Here is a tiny trained network, its code and every weight. The questions are about switching its units off for an input and a target symbol, where a switched-off unit gives its printed mean instead of its output.

import numpy as np


def w(rows, s, z=0):
    codes = np.array(rows[::2]) - 128.0
    scale = np.full(codes.shape[1], s)
    scale[-1] = z or s
    return codes * scale


def norm(h):
    return h / np.sqrt((h * h).mean(-1, keepdims=True) + 1e-5)


def f(y):
    return y / 2 * (1 + np.tanh(0.7978845608 * (y + 0.044715 * y**3)))


def softmax(a):
    e = np.exp(a - a.max(-1, keepdims=True))
    return e / e.sum(-1, keepdims=True)


def log_softmax(a):
    a = a - a.max(-1, keepdims=True)
    return a - np.log(np.exp(a).sum(-1, keepdims=True))


def net(x, mask):
    ids = ['αβγδζηλμξτφψω'.index(c) for c in x.split()]
    T = len(ids)
    res = E[ids] + P[:T]
    q, k, v = (norm(res) @ M[0].T for M in (Q, K, V))
    z = softmax(np.where(np.tri(T) > 0, q @ k.T / 2**0.5, -1e9)) @ v
    res = res + np.where(mask[0], z, O[0][:, -1]) @ O[0][:, :-1]
    y = f(norm(res) @ A[0][:, :-1].T + A[0][:, -1])
    res = res + np.where(mask[1:17], y, B[0][:, -1]) @ B[0][:, :-1]
    return log_softmax(norm(res)[-1] @ U[:, :-1].T + U[:, -1])


Q, K, V, O, A, B = {}, {}, {}, {}, {}, {}
E = w([
[177,146,139,156,186],'α',
[88,120,156,123,117],'β',
[163,109,84,115,100],'γ',
[104,102,144,124,92],'δ',
[149,121,113,163,104],'ζ',
[143,162,112,103,78],'η',
[135,255,150,149,143],'λ',
[115,132,128,122,154],'μ',
[94,129,157,124,134],'ξ',
[136,83,138,108,137],'τ',
[136,192,88,110,149],'φ',
[111,123,145,62,105],'ψ',
[113,104,143,169,135],'ω',
],0.041)
P = w([
[89,162,1,251,100],'0',
[108,115,24,207,96],'1',
[124,104,51,192,101],'2',
[146,109,62,181,112],'3',
[147,103,74,166,121],'4',
[159,99,83,164,130],'5',
[160,98,104,152,136],'6',
[163,100,113,140,144],'7',
[180,99,124,136,151],'8',
[194,114,138,129,162],'9',
[195,110,137,128,169],'10',
[188,95,152,120,173],'11',
[199,101,149,109,180],'12',
[195,101,146,97,179],'13',
],0.0044)
Q[0] = w([
[245,156,72,2,227],'head 1',
[70,145,226,216,191],'head 1',
],0.0072)
K[0] = w([
[138,157,73,78,253],'head 1',
[4,214,226,182,191],'head 1',
],0.0049)
V[0] = w([
[73,87,85,169,3],'head 1',
[13,181,117,156,200],'head 1',
],0.0036)
O[0] = w([
[126,127,164,82,255,190],'head 1',
[174,58,154,103,89,248],'head 1',
],0.0095,0.0014)
A[0] = w([
[53,159,153,99,140,196],'neuron 1',
[118,170,103,42,98,1],'neuron 2',
[105,64,112,21,128,33],'neuron 3',
[114,98,137,103,106,150],'neuron 4',
[33,55,103,122,153,215],'neuron 5',
[169,46,164,58,103,78],'neuron 6',
[122,117,126,103,8,85],'neuron 7',
[213,199,106,78,143,143],'neuron 8',
[162,87,186,109,106,78],'neuron 9',
[91,174,119,120,238,111],'neuron 10',
[149,144,142,154,16,196],'neuron 11',
[120,131,148,137,151,82],'neuron 12',
[104,146,170,62,134,50],'neuron 13',
[102,116,148,67,153,95],'neuron 14',
[87,136,141,116,34,187],'neuron 15',
[100,107,177,141,141,183],'neuron 16',
],0.014,0.004)
B[0] = w([
[209,154,76,122,111,171],'neuron 1',
[145,45,175,70,101,145],'neuron 2',
[105,93,178,166,187,207],'neuron 3',
[169,171,108,78,136,162],'neuron 4',
[139,163,111,111,104,252],'neuron 5',
[45,126,85,86,213,199],'neuron 6',
[154,139,117,177,54,154],'neuron 7',
[2,13,232,105,157,178],'neuron 8',
[76,135,104,126,134,153],'neuron 9',
[139,174,129,90,29,147],'neuron 10',
[240,181,108,169,88,150],'neuron 11',
[112,91,106,136,87,127],'neuron 12',
[135,142,108,138,172,148],'neuron 13',
[184,86,99,149,146,165],'neuron 14',
[209,128,196,124,107,165],'neuron 15',
[42,131,105,155,102,176],'neuron 16',
],0.0093,0.013)
U = w([
[145,181,60,83,66,197],'α',
[112,172,76,122,254,129],'β',
[158,43,61,130,98,105],'γ',
[76,136,126,207,102,104],'δ',
[142,137,140,127,133,80],'ζ',
[55,140,175,58,83,3],'η',
[147,125,152,125,138,123],'λ',
[125,214,206,140,145,106],'μ',
[147,113,154,131,131,174],'ξ',
[209,131,97,199,154,155],'τ',
[171,134,197,178,202,129],'φ',
[236,132,153,27,199,12],'ψ',
[180,122,172,108,77,147],'ω',
],0.014,0.006)

Each question gives the input, a string of symbols that net reads in full, and the target symbol t.
The units are the heads (2 rows each of Q, K, V and O) and the neurons (one row each of A and B). Each row of codes is followed by its name. A weight is (code - 128) times the scale printed after its matrix; where a second scale follows, it is the last column's (O, A, B and U).
mask holds one flag per unit, heads first, then neurons. A switched-off unit (its flag False) gives its mean, the last column of its rows in O or B, instead of its output. The means were averaged over made-up inputs and are rounded, as every weight is.
A unit's drop is (log p(t) with every unit on - log p(t) with that unit switched off) / (log p(t) with every unit on - log p(t) with every unit switched off).
The circuit of an input: a set's keep is (log p(t) with only the set's units on - log p(t) with every unit switched off) / (log p(t) with every unit on - log p(t) with every unit switched off). Starting from the 12 units with the biggest drops (on a tie, the unit counted first), units are removed one at a time, each time the one whose removal leaves the highest keep (on an exact tie, the one counted first), for as long as the keep stays at least 0.8.
units of the circuit, in order: the units of the circuit, biggest drop first
most important unit: the unit with the biggest drop
top k neurons: the k neurons with the biggest drops, biggest first
drop when u is switched off: that unit's drop, to one decimal
input δ ξ φ φ λ μ, target α: most important unit : neuron 10
input δ ω δ η ψ τ μ ξ, target α: top 2 neurons : [neuron 1; neuron 10]
input α γ μ φ ξ φ η γ μ β, target α: top 4 neurons : [neuron 8; neuron 1; neuron 16; neuron 15]
input δ ψ γ β γ γ δ ξ δ ξ μ ω, target δ: units of the circuit, in order : [neuron 3; neuron 16]
input ζ γ μ μ δ, target α: units of the circuit, in order : [neuron 8; neuron 1; head 1]
input δ γ μ μ ψ ω ξ β, target α: top 3 neurons : [neuron 1; neuron 8; neuron 5]
input γ μ ψ δ η ξ μ δ, target β: top 3 neurons : [neuron 6; neuron 3; neuron 10]
input β ω τ β ψ γ δ ω ω, target δ: top 3 neurons : [neuron 6; neuron 8; neuron 3]
input ω γ τ μ η ψ ξ γ φ, target η: top 2 neurons : [neuron 8; neuron 10]
input β μ α μ β ξ δ δ β μ ψ μ β ξ, target β: top 2 neurons : [neuron 13; neuron 7]
input β ω γ δ, target α: top 2 neurons : [neuron 8; neuron 7]
input μ δ α ζ η λ δ ξ, target α: units of the circuit, in order : [neuron 1; neuron 8; neuron 10]
input ξ δ δ γ ξ μ ζ β β α δ γ ξ, target β: drop when neuron 10 is switched off : -0.1
input α μ φ λ μ δ β μ β ψ, target ψ: most important unit : neuron 6
input λ ζ ψ μ η μ μ τ μ φ, target η: drop when neuron 8 is switched off : 0.6
input μ ζ μ β δ δ ζ γ η, target ω: drop when neuron 11 is switched off : 0.2
input μ β ψ, target ψ: drop when neuron 6 is switched off : 0.1
